Here is a tiny trained network, its code and every weight. The questions are about switching its units off for an input and a class, where a switched-off unit gives its printed mean instead of its output.

import numpy as np


def w(rows, s, z=0):
    codes = np.array(rows[::2]) - 128.0
    scale = np.full(codes.shape[1], s)
    scale[-1] = z or s
    return codes * scale


def norm(h):
    return h / np.sqrt((h * h).mean(-1, keepdims=True) + 1e-5)


def f(y):
    return np.maximum(y, 0)


def log_softmax(a):
    a = a - a.max(-1, keepdims=True)
    return a - np.log(np.exp(a).sum(-1, keepdims=True))


def net(x, mask):
    res = np.array(x, float).reshape(1, 3) / 4 @ E
    u = 0
    for l in range(4):
        y = f(norm(res) @ A[l][:, :-1].T + A[l][:, -1])
        res = res + np.where(mask[u : u + 7], y, B[l][:, -1]) @ B[l][:, :-1]
        u += 7
    return log_softmax(norm(res)[-1] @ U[:, :-1].T + U[:, -1])


A, B = {}, {}
E = w([
[188,205,184,30,59,84,102],'x0',
[92,55,240,154,167,155,151],'x1',
[182,211,100,165,140,169,2],'x2',
],0.0072)
A[0] = w([
[150,51,160,109,114,73,147,4],'L0N1',
[102,133,119,117,120,222,55,17],'L0N2',
[172,100,106,182,176,138,99,174],'L0N3',
[163,86,200,84,195,204,171,154],'L0N4',
[80,149,2,118,49,65,135,126],'L0N5',
[114,149,105,124,95,122,231,41],'L0N6',
[101,191,204,117,77,72,171,20],'L0N7',
],0.0087,0.0028)
B[0] = w([
[179,155,105,255,239,3,113,169],'L0N1',
[243,194,140,107,145,82,132,179],'L0N2',
[49,106,152,200,26,91,149,206],'L0N3',
[110,126,199,118,220,92,47,214],'L0N4',
[95,44,171,25,220,133,155,254],'L0N5',
[58,232,95,202,187,39,106,183],'L0N6',
[19,172,69,118,37,84,67,197],'L0N7',
],0.0068,0.0062)
A[1] = w([
[241,208,126,217,80,159,107,5],'L1N1',
[53,78,183,135,103,127,114,158],'L1N2',
[191,118,4,127,156,2,236,96],'L1N3',
[139,84,148,147,100,201,94,187],'L1N4',
[128,202,167,82,123,114,118,191],'L1N5',
[128,144,79,119,89,78,238,123],'L1N6',
[180,129,211,153,74,128,208,5],'L1N7',
],0.008,0.0015)
B[1] = w([
[209,105,105,122,127,2,156,228],'L1N1',
[212,145,113,149,108,201,160,230],'L1N2',
[236,134,130,140,205,169,182,244],'L1N3',
[207,189,34,141,120,47,87,153],'L1N4',
[136,23,153,216,102,161,185,253],'L1N5',
[195,114,150,210,106,142,17,182],'L1N6',
[145,105,129,140,205,218,110,134],'L1N7',
],0.0078,0.005)
A[2] = w([
[104,108,143,168,104,83,100,1],'L2N1',
[105,194,192,127,174,193,88,5],'L2N2',
[134,166,11,4,159,173,165,150],'L2N3',
[156,127,173,107,91,47,140,96],'L2N4',
[102,85,80,144,125,144,134,226],'L2N5',
[80,118,74,201,198,166,157,133],'L2N6',
[67,161,151,79,2,107,76,155],'L2N7',
],0.0097,0.00099)
B[2] = w([
[100,110,171,2,143,188,165,191],'L2N1',
[151,66,145,68,148,162,113,150],'L2N2',
[97,4,207,141,181,246,50,201],'L2N3',
[130,198,83,167,111,162,121,254],'L2N4',
[100,142,153,101,61,210,154,159],'L2N5',
[123,210,101,75,45,86,104,240],'L2N6',
[100,114,60,170,39,177,185,182],'L2N7',
],0.0092,0.0064)
A[3] = w([
[183,84,128,111,133,56,224,145],'L3N1',
[255,149,101,41,83,140,130,252],'L3N2',
[183,105,203,109,125,170,127,157],'L3N3',
[57,174,53,181,25,187,189,67],'L3N4',
[132,101,252,148,141,161,139,98],'L3N5',
[58,84,171,69,149,89,31,115],'L3N6',
[99,111,144,136,150,82,242,129],'L3N7',
],0.009,0.0032)
B[3] = w([
[158,181,174,195,133,142,7,179],'L3N1',
[50,99,184,108,166,111,184,254],'L3N2',
[3,137,3,178,183,155,66,206],'L3N3',
[105,80,162,62,43,125,232,227],'L3N4',
[190,31,76,36,180,232,155,212],'L3N5',
[91,18,54,148,88,225,101,187],'L3N6',
[190,234,92,140,75,47,74,170],'L3N7',
],0.0072,0.0078)
U = w([
[141,4,131,133,241,223,47,172],'0',
[213,189,155,216,197,7,68,181],'1',
[125,89,150,102,16,126,212,8],'2',
],0.011,0.0015)

Each question gives the input, the list of numbers given to net, and the class t.
The units are the neurons (one row each of A and B). Each row of codes is followed by its name. A weight is (code - 128) times the scale printed after its matrix; where a second scale follows, it is the last column's (A, B and U).
mask holds one flag per neuron, layer by layer. A switched-off neuron (its flag False) gives its mean, the last column of its row in B, instead of its output. The means were averaged over made-up inputs and are rounded, as every weight is.
A unit's drop is (log p(t) with every unit on - log p(t) with that unit switched off) / (log p(t) with every unit on - log p(t) with every unit switched off).
The circuit of an input: a set's keep is (log p(t) with only the set's units on - log p(t) with every unit switched off) / (log p(t) with every unit on - log p(t) with every unit switched off). Starting from the 12 units with the biggest drops (on a tie, the unit counted first), units are removed one at a time, each time the one whose removal leaves the highest keep (on an exact tie, the one counted first), for as long as the keep stays at least 0.8.
circuit, biggest first: the units of the circuit, biggest drop first
most important unit: the unit with the biggest drop
k most important neurons: the k neurons with the biggest drops, biggest first
drop of u: that unit's drop, to one decimal
input [-6,0,-5], class 2: circuit, biggest first	(L2N6)
input [5,-7,6], class 0: circuit, biggest first	(L0N5 L2N3)
input [-7,3,-6], class 2: circuit, biggest first	(L2N6 L0N5)
input [-3,5,-7], class 1: circuit, biggest first	(L2N3 L0N1 L3N7)
input [6,6,-8], class 1: 2 most important neurons	(L0N1 L2N3)
input [-4,-1,-3], class 2: 3 most important neurons	(L2N6 L0N2 L1N1)
input [3,-7,7], class 0: 4 most important neurons	(L0N5 L2N3 L0N1 L1N6)
input [6,-7,5], class 0: 2 most important neurons	(L0N3 L2N3)
input [-6,-1,-5], class 2: 2 most important neurons	(L2N6 L1N1)
input [-6,5,-6], class 1: 4 most important neurons	(L2N3 L0N1 L3N7 L0N7)
input [0,-8,-4], class 0: 2 most important neurons	(L0N5 L2N3)
input [7,-8,1], class 0: 2 most important neurons	(L2N3 L0N5)
input [-8,0,7], class 2: 2 most important neurons	(L0N3 L1N3)
input [3,4,-4], class 0: 3 most important neurons	(L0N4 L1N1 L2N1)
input [3,-5,-2], class 0: most important unit	L0N5
input [4,-4,-1], class 0: 2 most important neurons	(L0N5 L0N3)
input [-5,-4,5], class 1: 2 most important neurons	(L0N2 L0N7)
input [1,-4,-6], class 1: drop of L0N6	0.6
input [-2,5,-7], class 1: drop of L2N3	0.5
input [2,1,4], class 1: drop of L1N1	0.7
input [-7,-5,5], class 2: most important unit	L0N3
